Here is a tiny trained network, its code and every weight. The questions are about switching its units off for an input and a target symbol, where a switched-off unit gives its printed mean instead of its output.

import numpy as np


def w(rows, s, z=0):
    codes = np.array(rows[::2]) - 128.0
    scale = np.full(codes.shape[1], s)
    scale[-1] = z or s
    return codes * scale


def f(y):
    return y / 2 * (1 + np.tanh(0.7978845608 * (y + 0.044715 * y**3)))


def softmax(a):
    e = np.exp(a - a.max(-1, keepdims=True))
    return e / e.sum(-1, keepdims=True)


def log_softmax(a):
    a = a - a.max(-1, keepdims=True)
    return a - np.log(np.exp(a).sum(-1, keepdims=True))


def net(x, mask):
    ids = ['βεζηθλμσφψ'.index(c) for c in x.split()]
    T = len(ids)
    res = E[ids] + P[:T]
    r = res
    for j in range(3):
        rows = slice(3 * j, 3 * j + 3)
        q, k, v = (r @ M[0][rows].T for M in (Q, K, V))
        z = softmax(np.where(np.tri(T) > 0, q @ k.T / 3**0.5, -1e9)) @ v
        o = O[0][rows]
        res = res + np.where(mask[j], z, o[:, -1]) @ o[:, :-1]
    y = f(res @ A[0][:, :-1].T + A[0][:, -1])
    res = res + np.where(mask[3:11], y, B[0][:, -1]) @ B[0][:, :-1]
    return log_softmax(res[-1] @ U[:, :-1].T + U[:, -1])


Q, K, V, O, A, B = {}, {}, {}, {}, {}, {}
E = w([
[96,109,159],'β',
[130,80,129],'ε',
[102,110,163],'ζ',
[161,41,82],'η',
[165,89,127],'θ',
[192,96,133],'λ',
[60,168,235],'μ',
[148,82,124],'σ',
[4,124,190],'φ',
[169,152,234],'ψ',
],0.011)
P = w([
[141,227,54],'0',
[137,11,141],'1',
[150,9,157],'2',
[145,34,160],'3',
[140,48,173],'4',
[131,34,173],'5',
[114,47,196],'6',
[111,47,205],'7',
[106,49,208],'8',
[96,46,210],'9',
[73,64,234],'10',
[68,82,253],'11',
[46,37,239],'12',
[89,39,231],'13',
],0.0062)
Q[0] = w([
[123,172,75],'head 0',
[133,113,164],'head 0',
[125,30,250],'head 0',
[130,129,129],'head 1',
[157,144,126],'head 1',
[209,173,102],'head 1',
[161,167,192],'head 2',
[89,34,167],'head 2',
[175,187,153],'head 2',
],0.015)
K[0] = w([
[104,79,171],'head 0',
[109,158,82],'head 0',
[145,211,59],'head 0',
[133,121,131],'head 1',
[208,133,107],'head 1',
[183,121,101],'head 1',
[157,131,2],'head 2',
[87,249,163],'head 2',
[151,99,103],'head 2',
],0.012)
V[0] = w([
[162,32,32],'head 0',
[109,92,120],'head 0',
[110,202,252],'head 0',
[127,133,136],'head 1',
[143,163,121],'head 1',
[199,145,131],'head 1',
[151,164,166],'head 2',
[238,81,101],'head 2',
[52,106,71],'head 2',
],0.011)
O[0] = w([
[99,117,98,208],'head 0',
[121,146,84,125],'head 0',
[193,149,173,27],'head 0',
[131,128,138,131],'head 1',
[140,96,148,12],'head 1',
[95,80,138,45],'head 1',
[168,90,127,147],'head 2',
[84,63,173,4],'head 2',
[95,248,121,115],'head 2',
],0.014,0.0025)
A[0] = w([
[96,151,175,133],'neuron 0',
[33,143,194,78],'neuron 1',
[98,141,167,118],'neuron 2',
[221,145,234,38],'neuron 3',
[53,177,231,143],'neuron 4',
[110,101,122,160],'neuron 5',
[56,144,108,128],'neuron 6',
[255,150,187,3],'neuron 7',
],0.007,0.0034)
B[0] = w([
[179,95,123,141],'neuron 0',
[218,32,32,175],'neuron 1',
[166,136,113,132],'neuron 2',
[145,62,75,254],'neuron 3',
[255,85,72,195],'neuron 4',
[122,148,131,189],'neuron 5',
[146,143,94,190],'neuron 6',
[120,82,28,252],'neuron 7',
],0.0077,0.0031)
U = w([
[157,196,254,209],'β',
[98,156,165,95],'ε',
[151,172,217,152],'ζ',
[53,114,16,101],'η',
[84,130,182,136],'θ',
[81,104,216,178],'λ',
[205,148,38,3],'μ',
[96,133,161,133],'σ',
[179,251,57,132],'φ',
[172,50,165,111],'ψ',
],0.0053,0.0057)

Each question gives the input, a string of symbols that net reads in full, and the target symbol t.
The units are the heads (3 rows each of Q, K, V and O) and the neurons (one row each of A and B). Each row of codes is followed by its name. A weight is (code - 128) times the scale printed after its matrix; where a second scale follows, it is the last column's (O, A, B and U).
mask holds one flag per unit, heads first, then neurons. A switched-off unit (its flag False) gives its mean, the last column of its rows in O or B, instead of its output. The means were averaged over made-up inputs and are rounded, as every weight is.
A unit's drop is (log p(t) with every unit on - log p(t) with that unit switched off) / (log p(t) with every unit on - log p(t) with every unit switched off).
The circuit of an input: a set's keep is (log p(t) with only the set's units on - log p(t) with every unit switched off) / (log p(t) with every unit on - log p(t) with every unit switched off). Starting from all 11 units, units are removed one at a time, each time the one whose removal leaves the highest keep (on an exact tie, the one counted first), for as long as the keep stays at least 0.8.
circuit, biggest first: the units of the circuit, biggest drop first
unit that matters most: the unit with the biggest drop
k most important neurons: the k neurons with the biggest drops, biggest first
which heads matter: for each layer, one digit per head in row order, 1 if its drop is at least 0.15 and else 0, layers parted by /
drop of u: that unit's drop, to one decimal
input ψ φ μ ψ φ, target ψ: circuit, biggest first : [head 0; neuron 3; head 2]
input ψ η β λ σ ψ η β η β, target ψ: circuit, biggest first : [head 0; head 2; neuron 3]
input ψ ζ σ ζ β ζ η, target ψ: circuit, biggest first : [head 2; head 0]
input ψ λ λ β η η ε, target ψ: which heads matter : 101
input ψ η ψ ε β φ ψ η λ, target ψ: unit that matters most : head 0
input μ ψ λ, target μ: circuit, biggest first : [head 0; neuron 7; head 2]
input μ θ φ β μ ψ β η η β ζ β σ, target μ: circuit, biggest first : [head 0; neuron 7; head 2]
input μ λ ε, target μ: circuit, biggest first : [head 0; head 2; neuron 7]
input η θ θ η β ψ, target η: which heads matter : 100
input ψ η ζ μ λ φ η η β μ η η μ η, target μ: which heads matter : 101
input ψ σ ζ μ λ β ψ θ η ζ σ η β φ, target ψ: which heads matter : 100
input φ η σ, target φ: which heads matter : 001
input μ θ η η φ ζ, target μ: 2 most important neurons : [neuron 7; neuron 3]
input η ψ η θ β ζ ψ β β η β, target η: 2 most important neurons : [neuron 1; neuron 6]
input λ η β ε ψ θ β ε ψ ψ, target ψ: which heads matter : 001
input ψ θ ψ η σ ψ ε β β η ψ β μ, target ψ: circuit, biggest first : [head 0; neuron 3; head 2; neuron 4]
input ψ σ ψ η η β ψ μ ψ λ λ β η σ, target ψ: circuit, biggest first : [head 0; head 2; neuron 3]
input μ η η η μ λ ε β β φ μ ψ, target ψ: drop of neuron 0 : 0.0
input φ η η, target φ: drop of head 2 : 0.9
input ψ η η, target ψ: drop of neuron 3 : 0.1
input ψ ζ ψ λ λ, target ψ: drop of head 0 : 0.5
input φ β β ψ β β ζ β, target φ: most important neuron : [neuron 7]
input ψ ψ β λ ψ η μ η λ η η θ, target ψ: 2 most important neurons : [neuron 3; neuron 7]
input φ θ ε β η β β μ β β φ, target φ: most important neuron : [neuron 4]
